Below are the code and all the weights of a small trained network. Each question names an input and a class and asks about switching units off, where a switched-off unit gives its printed mean instead of its output.

import numpy as np


def w(rows, s, z=0):
    codes = np.array(rows[::2]) - 128.0
    scale = np.full(codes.shape[1], s)
    scale[-1] = z or s
    return codes * scale


def f(y):
    return y / 2 * (1 + np.tanh(0.7978845608 * (y + 0.044715 * y**3)))


def log_softmax(a):
    a = a - a.max(-1, keepdims=True)
    return a - np.log(np.exp(a).sum(-1, keepdims=True))


def net(x, mask):
    res = np.array(x, float).reshape(1, 4) / 4 @ E
    y = f(res @ A[0][:, :-1].T + A[0][:, -1])
    res = res + np.where(mask, y, B[0][:, -1]) @ B[0][:, :-1]
    return log_softmax(res[-1] @ U[:, :-1].T + U[:, -1])


A, B = {}, {}
E = w([
[182,215,161,254],'x0',
[110,99,164,153],'x1',
[88,115,83,242],'x2',
[123,112,145,140],'x3',
],0.0097)
A[0] = w([
[59,124,59,179,52],'neuron 0',
[44,126,82,184,78],'neuron 1',
[72,158,35,177,96],'neuron 2',
[114,254,46,117,242],'neuron 3',
[178,176,173,198,133],'neuron 4',
[155,118,132,55,71],'neuron 5',
[173,67,16,187,90],'neuron 6',
[168,137,97,140,91],'neuron 7',
[208,135,168,88,197],'neuron 8',
[139,238,144,187,97],'neuron 9',
[39,86,175,90,74],'neuron 10',
[121,80,17,72,131],'neuron 11',
[179,218,197,131,59],'neuron 12',
[160,150,111,118,253],'neuron 13',
[57,147,20,179,148],'neuron 14',
[77,124,134,118,62],'neuron 15',
[80,128,160,19,126],'neuron 16',
[215,113,204,173,95],'neuron 17',
[76,87,79,99,70],'neuron 18',
[191,172,81,186,125],'neuron 19',
[102,204,162,151,92],'neuron 20',
[113,88,116,167,159],'neuron 21',
],0.0095,0.005)
B[0] = w([
[179,253,122,96,181],'neuron 0',
[197,212,186,71,192],'neuron 1',
[157,164,142,111,196],'neuron 2',
[89,158,130,165,233],'neuron 3',
[100,100,83,142,244],'neuron 4',
[179,144,107,116,184],'neuron 5',
[174,215,180,95,185],'neuron 6',
[149,127,100,129,128],'neuron 7',
[92,245,233,26,207],'neuron 8',
[121,71,22,202,242],'neuron 9',
[141,105,77,96,186],'neuron 10',
[106,147,38,197,228],'neuron 11',
[181,52,91,96,187],'neuron 12',
[47,132,195,144,201],'neuron 13',
[137,153,237,111,229],'neuron 14',
[170,43,128,201,122],'neuron 15',
[138,116,143,129,254],'neuron 16',
[139,171,84,114,182],'neuron 17',
[210,47,89,181,176],'neuron 18',
[131,120,118,118,221],'neuron 19',
[129,67,39,219,164],'neuron 20',
[120,242,163,102,174],'neuron 21',
],0.0062,0.0067)
U = w([
[217,172,184,126,101],'0',
[137,56,31,172,17],'1',
[7,138,135,154,253],'2',
],0.011,0.0036)

Each question gives the input, the list of numbers given to net, and the class t.
The units are the neurons (one row each of A and B). Each row of codes is followed by its name. A weight is (code - 128) times the scale printed after its matrix; where a second scale follows, it is the last column's (A, B and U).
mask holds one flag per neuron, in row order. A switched-off neuron (its flag False) gives its mean, the last column of its row in B, instead of its output. The means were averaged over made-up inputs and are rounded, as every weight is.
A unit's drop is (log p(t) with every unit on - log p(t) with that unit switched off) / (log p(t) with every unit on - log p(t) with every unit switched off).
The circuit of an input: a set's keep is (log p(t) with only the set's units on - log p(t) with every unit switched off) / (log p(t) with every unit on - log p(t) with every unit switched off). Starting from the 12 units with the biggest drops (on a tie, the unit counted first), units are removed one at a time, each time the one whose removal leaves the highest keep (on an exact tie, the one counted first), for as long as the keep stays at least 0.8.
units of the circuit, in order: the units of the circuit, biggest drop first
most important unit: the unit with the biggest drop
top k neurons: the k neurons with the biggest drops, biggest first
drop of u: that unit's drop, to one decimal
input [-5,8,6,-1], class 0: most important unit -> neuron 1
input [-8,8,-7,1], class 1: units of the circuit, in order -> neuron 10; neuron 18
input [-8,-1,-5,-3], class 1: units of the circuit, in order -> neuron 11; neuron 18
input [-2,4,3,3], class 0: units of the circuit, in order -> neuron 9; neuron 4
input [7,-1,8,-1], class 0: top 2 neurons -> neuron 1; neuron 14
input [-3,-3,4,1], class 0: top 2 neurons -> neuron 9; neuron 4
input [-6,-7,-4,-1], class 1: top 2 neurons -> neuron 11; neuron 18
input [6,6,-4,-8], class 2: top 2 neurons -> neuron 8; neuron 18
input [5,-5,8,-1], class 0: top 3 neurons -> neuron 1; neuron 6; neuron 14
input [3,-8,-3,-6], class 2: drop of neuron 1 -> 0.1
input [5,-7,2,-1], class 1: drop of neuron 0 -> 0.0
input [8,-1,6,-4], class 1: drop of neuron 8 -> 0.2
input [3,-1,6,-3], class 0: drop of neuron 14 -> 0.2
input [1,-8,2,-7], class 2: most important unit -> neuron 3
